[ 249   55  -56   74 -252  -80 -408  -61   15  -56   29  474   45 -475
   -3 -359 -303 -278 -145 -161    0 -162    4  258  290 -135 -265    4
 -340   30 -328 -171  553]
5
[ 205  410  -83   22 -505  206 -247 -390  -75  174   60  125   38  345
 -287  154   72  131   80  425   -5  156  203  -93   37 -375  230  449
 -193  -54 -670   94  -80]
11
[  -3   29  -80   92 -108 -222   27  -56  100  160  161    3  203 -361
  178  -70 -140 -194 -194 -307 -248 -242  269   30  -15  269 -185 -572
  119 -230 -192 -171  219]
0
[ 131  563  115   12  -67  156 -460 -166    7 -204 -403   59 -236  608
 -187  436 -182  196  170 -202  -30  193    0  284  192  -28  -77  498
 -133 -419 -585 -153  159]
7
[  -9  142  -79   56 -254  111 -317 -134  -99 -214  -66  -51   42  292
  -26  220  195  272  268  198  122  -40  122 -292  151 -115 -112  -18
   99 -155 -110 -350 -319]
12
[ -82 -206  123   14  171 -134 -485  -14 -234  -57 -324 -193  194  511
 -153   -6  198   47  269  307    0  -52   70  244  -57   15  108  -27
   18   88  118  147 -137]
2
[ 109 -190  264 -141  -97  222  110   53  -18  119   38  406 -102 -167
 -153  354  -39   49  -14 -194 -326  -27  319 -228   79  359  -57   -1
   48  -67  -92   78 -184]
12
[ 194   75  -66 -380  427   31 -250  -37  -59  299 -303 -557   60  246
   20  220 -126   27  269  374   63  454  249  126 -262 -496 -123   -7
   50  235  -72  163   93]
10
[-226  -95 -206 -439   -6   -6  161  117 -192  184  205 -173   68  -10
  282  199 -113   18   75  324   97  162  263 -108  -60  100   51  -17
  147   97  118 -371 -215]
10
[-263 -100  314  627  255   86 -112  563 -116 -188 -155 -250  -98  -16
  259   33 -198  277  149 -141  151  185  166 -168  -36  116   68  -88
 -347  108 -281 -240  194]
4
[-296  121  -97   21    6    1 -264   53   26 -239 -339  171   93  -60
  157   -8 -356  278  223 -146   24  400  133  -35   72  -33 -183 -285
  178  -75  361   46  179]
1
[ -22 -430  431 -238   72 -165 -152   70   99  -55 -136  387 -305    1
 -182  337  162  121 -161 -239 -264   26 -151  343  101  314 -240  342
 -275   41  136  -88 -113]
12
[-266 -131  499 -155  158  255 -231  141 -204  -77  355 -170 -341  387
 -278  260  250    0  -55 -433  113 -200 -230  -80   21   60 -134  414
 -212 -217  122  323 -232]
9
[-221 -118  214  727   53  -64    6 -177 -180 -190   83   22  173  113
   73   87 -308   47  295  281  473  256 -103  218   32 -235 -143 -227
 -194 -127  175  -35   13]
7
[-206 -263  188  107  578   32 -239  318  -10 -299 -716 -133  -29  455
  105  453  -49   49  230 -258   -8  305 -214  230   92   38 -187 -284
  180   32  244 -123 -119]
1
[-748 -178  182 -461   91  -40  128   44  -63 -202  -84  701  -70   97
  238 -387 -493   73  -48  272   17  326  100  746   51   41 -215  253
  -66   53  390 -750  380]
4
[  24 -226  713  105  384  107  132  -59   78    6 -336   63 -268  313
   77  448  -83  473   58  -50  161   56 -305  124  -40 -612 -324  193
 -451  102   69 -524   69]
6
[ 734 -106 -151 -257  -74  275   -5  133  -36  423  -60  290  166 -165
 -428  210   75 -358 -238  135 -232 -215  314  126  143 -186   93  398
 -417  376 -340 -165 -199]
8
[-353 -263  212  -44   16 -362 -840 -260 -153  164 -250 -411  187 -119
 -146  102  263  555  370  120  174   21  -35  581 -229 -825 -305   71
 -375  230 -294   67  304]
7
[ 686   90  148  199 -516   69  269 -105  105  392  246  351  -11 -163
 -262 -238   42 -535 -372 -237 -130 -236   -9 -222  509  199   87  452
   -8 -120 -583  161  -17]
8
[   0 -170  -90  -97   67  300  124  249 -108  101 -106  141   18   -3
   63  255  244 -111  204   36  126  -93   -9   33    1 -256   50  -65
   39  -71  513   15 -409]
7
[ 461 -121 -101 -285 -155  266  387 -187  164  234  378  396   11 -264
  232  103 -409   91 -122  282 -338  157  -68   86   32 -356 -530  109
  -10   27 -102 -570   18]
12
[-408   83  -30 -200 -120  -75 -226 -187 -278   64  107 -195   84  369
   68    9   65  200  200  167  366  234   14   93   54 -329 -245  238
  348 -241  117 -361  -76]
1
[  88  272 -281 -269   63  -53   40  -49  -35  297   98 -496  -10  196
  178  112   90 -398  -43  180  137  127   76   46   36  -28   27   60
  401 -195 -232  -63  -79]
0
[ 237 -525  173  422  493   16 -195  779 -145 -127  -81 -585  315 -470
  135  -15 -228 -195  177 -237  451 -168   28  439  356  208 -358 -102
   94  164  114  143   64]
3
[-536   -6  264  303  152  -95  167  451  279   56 -308  -93  -31 -492
  385   54  -74  195  -60 -114  487  135    3  282  107 -577 -254 -532
 -402  163   73 -272  265]
10
[ 130 -215   45 -278  206  -51 -315    7 -245  -73 -127 -148   17  270
   -3  261   12 -271  251 -373   11  -75 -213  114  296  -46 -397   64
  375 -350  229   97 -284]
7
[-276  368 -189 -474 -241  -81 -289 -625  350   -4 -101 -213 -115   29
 -127 -194  196 -307   13   63  -43   58  -50   10   30  -27  -25   33
  281 -104 -437  364  137]
7
[  94  261 -105 -170   38  362  205  178  204  -50  345   22 -165 -107
  101  258   47 -330 -329 -462  383 -294  102 -410  165  243 -123  300
  205 -433  450 -122 -251]
8
[-335  -24 -164  329   84 -267  200  202   75   81 -163 -432   95 -616
  264  -28  -74  378  156 -145  345  326  -36  -79  -45 -430   60 -455
  -62  298  119  160  195]
9
[ -64  110 -280 -120   11  392  101 -120  141 -315   79  122  -49 -121
  241   52 -358  -99  172 -136   43  226   44 -105   60   51 -367  -84
    6 -105  262 -319 -158]
11
[ -98   66  -65 -110  228  -81  -77  429   26  199 -165 -187   24 -214
  220  131    5 -340 -177 -466  -35 -100  262  -59  -27   65   90 -482
  -24  -85  218  344   79]
0
[-125 -309  387  -50  -33  -73  296   -3 -102   -6 -161   -6 -129  -13
  137   70  125  245  281   34  183  -95  -75  130  155  211 -107  -52
  190  -53  351 -177 -232]
2
[-321    4 -427    7    9  246  117  253   70 -327   52  104  215 -274
   52 -147 -477  262  100 -492 -422  285  292 -185   -5  710    1  110
  109  100  -42 -429  -18]
10
[ -87 -105  194  145  -65 -195  369 -123  -93   51   51  211   -5  -26
  328 -205 -362  360   36   29  -41  280   10   40 -282 -152  137 -108
 -160  126  354 -193  357]
0
[  85  -63 -129 -200  445    3 -477  267 -240 -363   45  -52  -11  494
   -5  380 -132  -62 -106 -219 -140   88   11  -84 -133  170  -98  224
  255 -143   71 -442  -16]
0
[  62 -292  295  134  150 -247  210 -267 -167  -66   77   39  -60  370
  -16  125  -44  153   38 -322  -54  212 -308  216 -144  402 -201 -162
  255 -186  186 -193  105]
12
[-232  182  -62 -143 -128 -195  305 -251   60  166   24  125  -26  193
  390  278  -55  123  -46  196  303  319  352 -236 -215 -296  116 -126
  193 -221  350 -418  -43]
10
[ -73   72 -338   -9 -266  175  251 -146 -178   52  509 -175   13 -160
  248   18  -88 -154  180  364  396  175  102   54 -164   19  355   62
  239 -138 -121  255  -24]
2
[-200    4   -3  219 -139 -208  581   89  -51   14  -64   26   32 -175
  253 -383 -345  318  247  167  -50  359  208  -53   42  376  296  -37
  -32  -49  205   -6   36]
6
[-472  -13   29 -123   48 -179 -228 -389  -29  -45 -132 -176  129  159
   -4  183   30  230  170  301  221  282   30   15  -82  -87 -257 -345
  130  109  153 -190  -85]
11
[-158   78 -174   12  276   79 -364 -482  444 -246 -301 -399  168  -22
  613  -46 -399 -191  202 -117  320   83 -207  408    7 -300 -458 -229
  433 -116  -38 -127  521]
2
[-268 -300  -10 -316  246  161 -812 -227 -219 -140  -27  211  104  238
  -70  475 -129  -69  230  459   56  463  -79  591 -196 -194 -411 -286
   18  147  329   29   24]
0
[-203    5 -271 -482 -220 -101 -486 -359  111  146 -203 -311   98 -241
  188   65  280  156  309  184   96  149  -38  206   73 -563 -361 -208
  369  -29 -183   59   24]
5
[  32   26  114 -249  -72   52  138  133  -11  -36  120  193 -152  293
  117  128  -68  -58 -195  160 -215 -108  165 -371  -94  213  368  126
  130 -146  -14  116  -36]
1
[-130  230 -154  178  257  224  -88   -8   23  106 -190 -411   76  -17
  140  478   90  158  231 -203  504  170  121 -275  -19 -326 -178 -102
  299 -176  227 -159 -164]
8
[-106  -74 -179  -18  135  -64  -26   83 -211  -22  -85  -48  105  238
 -129  321  -57  -53  -17 -304 -208   98   96 -189 -124  177  290  -13
 -216  121   -9  -18 -232]
7
[ -60   53  231  -62  153  -18  -34 -146   13    0  285  257    2   91
 -124  -85 -328 -443 -345 -329  323  259 -114  235  296    0 -595   58
  475 -300   18 -201  372]
9
[-249   82 -165 -217    3   47 -512   87  345 -195 -429 -149   67   76
 -284  -60  271   98 -163 -262 -250 -142    5   95  170  447   66  451
  -65  304 -302 -164  -69]
2
[-210   93  156  657  -84  -31  150  -23 -142  -43  401  -30    0  183
  166  298   20   17 -113  634  482 -155   -8 -345 -158 -125  486 -108
 -347  -26  114  -64 -153]
0
[ 579  358   82  152 -320  -15 -161 -511  134  118  364  756 -257  250
 -364  355  -80    8 -465  225 -384  -63  -45 -230 -219 -568  115  528
 -774 -157 -169  -58    1]
0
[ 213  313 -181  410 -357 -139  324 -338  -23  181  180 -165   80 -131
  319  -29 -260   68   89  305  359  180  205 -331  -19  -22  262 -200
   23 -110  -92  -28  125]
4
[-169  145   58 -165  205 -383 -413  192  100  114 -216 -469  186  234
 -251 -364  198 -289 -245 -439  124   34  -54  293  261  425 -146   71
  450 -174  259  623  141]
3
[ 204  238  -17 -166  178 -218 -268  -63 -245   59  -95  508  -92  464
 -461   98 -213  146 -196 -103 -396  230  101  306 -195  -27   56  345
 -268  -94    5 -221  319]
9
[-215  -15  201 -148 -208 -254  685   42 -254  214   60  125  -90  -72
   73 -155 -219  602  142 -287  -35  342  -72  115   39  206  -49  134
  109 -133  386 -240   30]
7
[ 113  107  -34  223 -109  506 -703 -124  171 -146  126 -100   77 -289
  138  405   -1   97  245   67  500   57 -168    5   48 -462 -572 -572
 -121 -189  119  294   77]
6
[ -20  112 -420  220 -304   71 -200 -373  -64  171  322 -560  214 -392
  -49 -277  339   -1  224  504  765  169  218 -245 -312 -899  146   34
 -248  453 -200   46    0]
2
[ 328 -235   39    7  293  107 -181  230   19  195  -34 -421  252  150
  194  350   27 -231 -175 -249  124 -319  -99 -169  156 -677 -257   30
  -58   96  -79  -86 -238]
2
[ 188   21   -5 -128 -143  -96  244  128   75 -176   56  303 -259 -447
  -35 -405 -283  -88  -95 -411    6  400 -115  441  108  422 -200   71
 -137   44  302   11  342]
0
[ 791  349 -294  -13  157 -334  354 -449  272  332   -8 -108   54 -250
   15    3 -235 -606 -167   48  124   50  231  193   53  214 -222 -189
  574 -432  -48   67  311]
12
[  32  -54 -386  245 -257  -88 -107 -272  144   24  148 -593  288 -518
  173 -269   39 -354  132 -156  463  -56   42  -21  160   83  142  -12
  257   56 -238  468   88]
4
[ 132 -115   31   35  -28   17  690  123 -229  443  404  136  -31  217
   68  268   15   20 -174  507  -62  141  277 -288 -258  168  403   -3
  -92   71  283 -238 -350]
9
[ -73 -354  -80  -98  -96  119 -106  -44 -217  -20  272   25  115   28
  -49    0  260  -82  144   77  -31 -201  -11  104 -150  -62   59   86
   -3   10  -24  -37 -226]
11
[ -77  -65  153  -34 -118  279   54  271  136 -152  -35  123  173 -265
  144  283 -110  380   53 -518  280  -74   -7   86  230 -110 -363 -245
  311 -260  389   -6  -26]
10
[-180   -9 -252  188 -272   47 -476  -67 -130 -171  267  -82  110  103
   69   -7  -66   74  155  537  180  263  -65    6 -136 -268  308  146
 -424  259 -246  190   22]
10
[ -71  143 -107  -97  -97  -31  404 -342   -4  254  485  108 -133  -55
  245 -123  101  -23 -152  342  338  -61 -183 -155 -301 -140   47  -40
   30 -164  620 -198   65]
5
[ 158  368  -64  157  178  143 -247  195  208 -138 -379  -41 -111 -265
   74  241 -362   27  100  479  350  264  157   -9  341  -43 -225   62
 -129  144 -188 -298  147]
8
[-414  286  121  -32   63 -125 -501  126  588 -276 -601  -87  -54   -8
  777    7 -286  255  -92   36  372  206  -84  226  182 -552 -262   58
  296  -85 -268 -424  794]
7
[-107   38  -11  162  -23  -48 -309 -506  206  -91   84 -387   79 -149
  354  -58 -151 -192  187 -308  664  346 -167   86   69 -260 -734 -263
  352 -235  255  -92  274]
7
[ -37 -122  -27 -123 -195  -47 -521 -295   79  134  122 -279  104   10
  -55  244  156  321  127  226  -90   66 -119  134  -28 -202 -246  120
 -146   -6    1  332 -218]
4
[ -34 -174  -16 -206  412  258 -284    2 -117 -240  -63  -93   73  466
 -168  680  174 -195  -21 -305  241   19 -182   45  -60  259 -148 -257
  525 -158  373   65 -306]
2
[ 128  -70  301  155  614    9   77  502  -95    2 -114 -206  -45  375
  375  244 -367 -146  -94 -320  -89 -116   -7 -175  -42  102   -6 -237
  -37 -245  363  267  105]
12
[-107  -41 -481 -104  276  252 -707  186   33 -395 -222 -430  190 -389
  260 -310 -325 -566  356 -608  154  -12  139  382  171  281 -141   34
  358    9 -258  311  444]
3
[  98  193 -103 -142 -105  160  205   74 -163  201 -169  -67   60  181
 -141 -173   49   83  119   73  134  186   78  198   22 -397  284  292
 -179  106   13  184  -13]
5
[ 163   83  -50  467  -37  429 -501 -191  164  -86   69 -282  175  107
   16  466   -9  362  152  445   34 -183  -11   41 -150 -397  -72  321
 -334  128 -882 -413   55]
11
[ 170 -158  -55  107  498 -130   46  518 -262   97   85 -389  195  617
  132   17 -144 -417  -53  465  -18  175  172  114 -129  157  335 -134
  130  -87  313  455 -147]
9
[  -3  232 -168  406  148 -286  429  140  330  224 -288  -35   32  -73
  519 -287 -448  -80 -231 -207 -228  448   82 -217   31  243  -49  -74
   31   69 -128 -685  370]
7
[  34  177 -267   -1  166  256 -229  310   91 -237 -125 -186  140  -39
 -239 -121  -71 -511  -71 -448   42  144   55  300  246   21 -213 -142
   22  -39 -174  196  -32]
0
[-164   11 -147 -151   -1  165  180  -95 -154  -42 -134 -189  -22  116
  228   89   91 -204  292  -38  254  -64  110   11   16 -159  292  -59
  426 -162 -263  -82  -38]
4
[-375  430 -274 -230  -16  206   90   35  192  -38  263 -249 -155   30
  530  175 -314  168 -177   51  -11 -156  -92 -275 -147   14  190  137
 -185  -15 -381 -511  244]
10
[-238 -129 -244 -565  382    7 -274  321  -61  -52 -343 -560  141  155
    4  257  212 -187  172 -243  128   70  168  178   87 -349 -247  -99
  348  -81  218  120 -375]
1
